Below are the code and all the weights of a small trained network. Each question names an input and a target symbol and asks about switching units off, where a switched-off unit gives its printed mean instead of its output.

import numpy as np


def w(rows, s, z=0):
    codes = np.array(rows[::2]) - 128.0
    scale = np.full(codes.shape[1], s)
    scale[-1] = z or s
    return codes * scale


def norm(h):
    return h / np.sqrt((h * h).mean(-1, keepdims=True) + 1e-5)


def f(y):
    return y / 2 * (1 + np.tanh(0.7978845608 * (y + 0.044715 * y**3)))


def softmax(a):
    e = np.exp(a - a.max(-1, keepdims=True))
    return e / e.sum(-1, keepdims=True)


def log_softmax(a):
    a = a - a.max(-1, keepdims=True)
    return a - np.log(np.exp(a).sum(-1, keepdims=True))


def net(x, mask):
    ids = ['βδεζημπφψ'.index(c) for c in x.split()]
    T = len(ids)
    res = E[ids] + P[:T]
    u = 0
    for l in range(2):
        r = norm(res)
        for j in range(3):
            rows = slice(2 * j, 2 * j + 2)
            q, k, v = (r @ M[l][rows].T for M in (Q, K, V))
            z = softmax(np.where(np.tri(T) > 0, q @ k.T / 2**0.5, -1e9)) @ v
            o = O[l][rows]
            res = res + np.where(mask[u + j], z, o[:, -1]) @ o[:, :-1]
        u += 3
        y = f(norm(res) @ A[l][:, :-1].T + A[l][:, -1])
        res = res + np.where(mask[u : u + 4], y, B[l][:, -1]) @ B[l][:, :-1]
        u += 4
    return log_softmax(norm(res)[-1] @ U[:, :-1].T + U[:, -1])


Q, K, V, O, A, B = {}, {}, {}, {}, {}, {}
E = w([
[187,41,127,107],'β',
[8,111,138,150],'δ',
[86,184,173,120],'ε',
[187,61,2,156],'ζ',
[119,166,102,90],'η',
[98,150,118,161],'μ',
[115,160,110,164],'π',
[142,151,79,157],'φ',
[49,163,82,115],'ψ',
],0.009)
P = w([
[101,98,132,252],'0',
[141,136,126,216],'1',
[161,134,124,190],'2',
[158,139,141,161],'3',
[182,137,143,146],'4',
[180,131,165,123],'5',
[140,93,161,109],'6',
[146,133,152,122],'7',
],0.0035)
Q[0] = w([
[129,146,119,104],'L0H1',
[152,68,56,87],'L0H1',
[220,179,67,79],'L0H2',
[122,131,100,153],'L0H2',
[62,129,169,2],'L0H3',
[83,109,87,191],'L0H3',
],0.0071)
K[0] = w([
[176,154,193,155],'L0H1',
[82,197,159,181],'L0H1',
[244,209,221,56],'L0H2',
[21,155,169,103],'L0H2',
[87,254,245,197],'L0H3',
[195,39,101,124],'L0H3',
],0.0051)
V[0] = w([
[79,88,143,202],'L0H1',
[254,129,86,89],'L0H1',
[130,48,50,130],'L0H2',
[69,57,81,213],'L0H2',
[130,129,210,91],'L0H3',
[135,92,53,106],'L0H3',
],0.0044)
O[0] = w([
[77,116,92,110,220],'L0H1',
[48,125,130,60,23],'L0H1',
[127,170,210,201,132],'L0H2',
[254,232,130,88,252],'L0H2',
[156,201,142,57,53],'L0H3',
[19,74,108,131,137],'L0H3',
],0.0039,0.0035)
A[0] = w([
[67,140,106,200,255],'L0N1',
[214,3,158,106,115],'L0N2',
[76,140,122,81,119],'L0N3',
[91,48,194,209,125],'L0N4',
],0.0062,0.0024)
B[0] = w([
[254,131,151,53,253],'L0N1',
[148,141,204,234,142],'L0N2',
[179,138,98,159,124],'L0N3',
[199,206,21,78,158],'L0N4',
],0.0053)
Q[1] = w([
[60,86,128,218],'L1H1',
[1,99,208,132],'L1H1',
[99,138,124,57],'L1H2',
[145,60,190,170],'L1H2',
[156,196,70,84],'L1H3',
[50,80,244,154],'L1H3',
],0.0074)
K[1] = w([
[178,203,129,76],'L1H1',
[197,178,75,161],'L1H1',
[171,89,211,151],'L1H2',
[107,134,33,150],'L1H2',
[83,103,162,127],'L1H3',
[255,103,69,112],'L1H3',
],0.0078)
V[1] = w([
[129,229,154,125],'L1H1',
[160,47,112,217],'L1H1',
[42,103,83,78],'L1H2',
[149,151,190,180],'L1H2',
[82,131,186,154],'L1H3',
[145,124,254,76],'L1H3',
],0.0072)
O[1] = w([
[161,244,152,121,166],'L1H1',
[1,82,119,209,165],'L1H1',
[152,145,82,77,3],'L1H2',
[96,127,181,169,154],'L1H2',
[218,176,174,164,58],'L1H3',
[156,116,223,132,105],'L1H3',
],0.0065,0.0068)
A[1] = w([
[147,159,84,150,22],'L1N1',
[140,36,44,114,5],'L1N2',
[2,133,145,88,230],'L1N3',
[119,87,201,125,125],'L1N4',
],0.0082,0.002)
B[1] = w([
[107,167,125,120,146],'L1N1',
[230,167,110,126,181],'L1N2',
[254,104,131,169,253],'L1N3',
[196,147,56,116,153],'L1N4',
],0.0078,0.0029)
U = w([
[106,155,116,174,254],'β',
[145,170,104,123,194],'δ',
[181,160,225,91,125],'ε',
[102,1,164,155,99],'ζ',
[143,82,112,7,71],'η',
[72,155,134,162,82],'μ',
[64,129,116,135,61],'π',
[144,76,44,141,86],'φ',
[109,177,64,60,49],'ψ',
],0.0092,0.0056)

Each question gives the input, a string of symbols that net reads in full, and the target symbol t.
The units are the heads (2 rows each of Q, K, V and O) and the neurons (one row each of A and B). Each row of codes is followed by its name. A weight is (code - 128) times the scale printed after its matrix; where a second scale follows, it is the last column's (O, A, B and U).
mask holds one flag per unit, layer by layer, with each layer's heads first. A switched-off unit (its flag False) gives its mean, the last column of its rows in O or B, instead of its output. The means were averaged over made-up inputs and are rounded, as every weight is.
A unit's drop is (log p(t) with every unit on - log p(t) with that unit switched off) / (log p(t) with every unit on - log p(t) with every unit switched off).
The circuit of an input: a set's keep is (log p(t) with only the set's units on - log p(t) with every unit switched off) / (log p(t) with every unit on - log p(t) with every unit switched off). Starting from the 12 units with the biggest drops (on a tie, the unit counted first), units are removed one at a time, each time the one whose removal leaves the highest keep (on an exact tie, the one counted first), for as long as the keep stays at least 0.8.
circuit, biggest first: the units of the circuit, biggest drop first
k most important neurons: the k neurons with the biggest drops, biggest first
which heads matter: for each layer, one digit per head in row order, 1 if its drop is at least 0.15 and else 0, layers parted by /
drop when u is switched off: that unit's drop, to one decimal
input π ε φ, target ε: circuit, biggest first	(L1H3; L1H1)
input β β μ ζ μ β π, target ζ: circuit, biggest first	(L1H1)
input δ π β δ μ φ ζ μ, target ζ: circuit, biggest first	(L1H1; L0N1)
input μ ε ε μ, target ε: circuit, biggest first	(L1H1; L1H3)
input δ ε η, target ε: circuit, biggest first	(L1H3; L1H1; L0N4; L0N1)
input ε β μ ζ ψ, target ζ: which heads matter	000 / 100
input ζ ζ δ, target φ: 2 most important neurons	(L0N4; L1N3)
input ψ ε δ δ μ, target ε: circuit, biggest first	(L0N1; L1H3)
input η φ ζ ζ δ δ μ, target φ: 2 most important neurons	(L0N4; L0N3)
input ε π δ δ ε π, target ε: which heads matter	000 / 101
input π η π η ζ δ φ π, target φ: 2 most important neurons	(L0N4; L0N3)
input φ δ η ζ ζ δ μ μ, target φ: which heads matter	001 / 100
input ε ζ δ ζ μ β δ η, target ζ: drop when L1H1 is switched off	0.3
input δ ε μ ζ π, target ζ: most important neuron	(L0N1)
input φ δ δ ε ε η ε φ, target ε: drop when L1H3 is switched off	0.6
input μ ζ ε ζ β δ μ, target ζ: drop when L1H1 is switched off	1.5
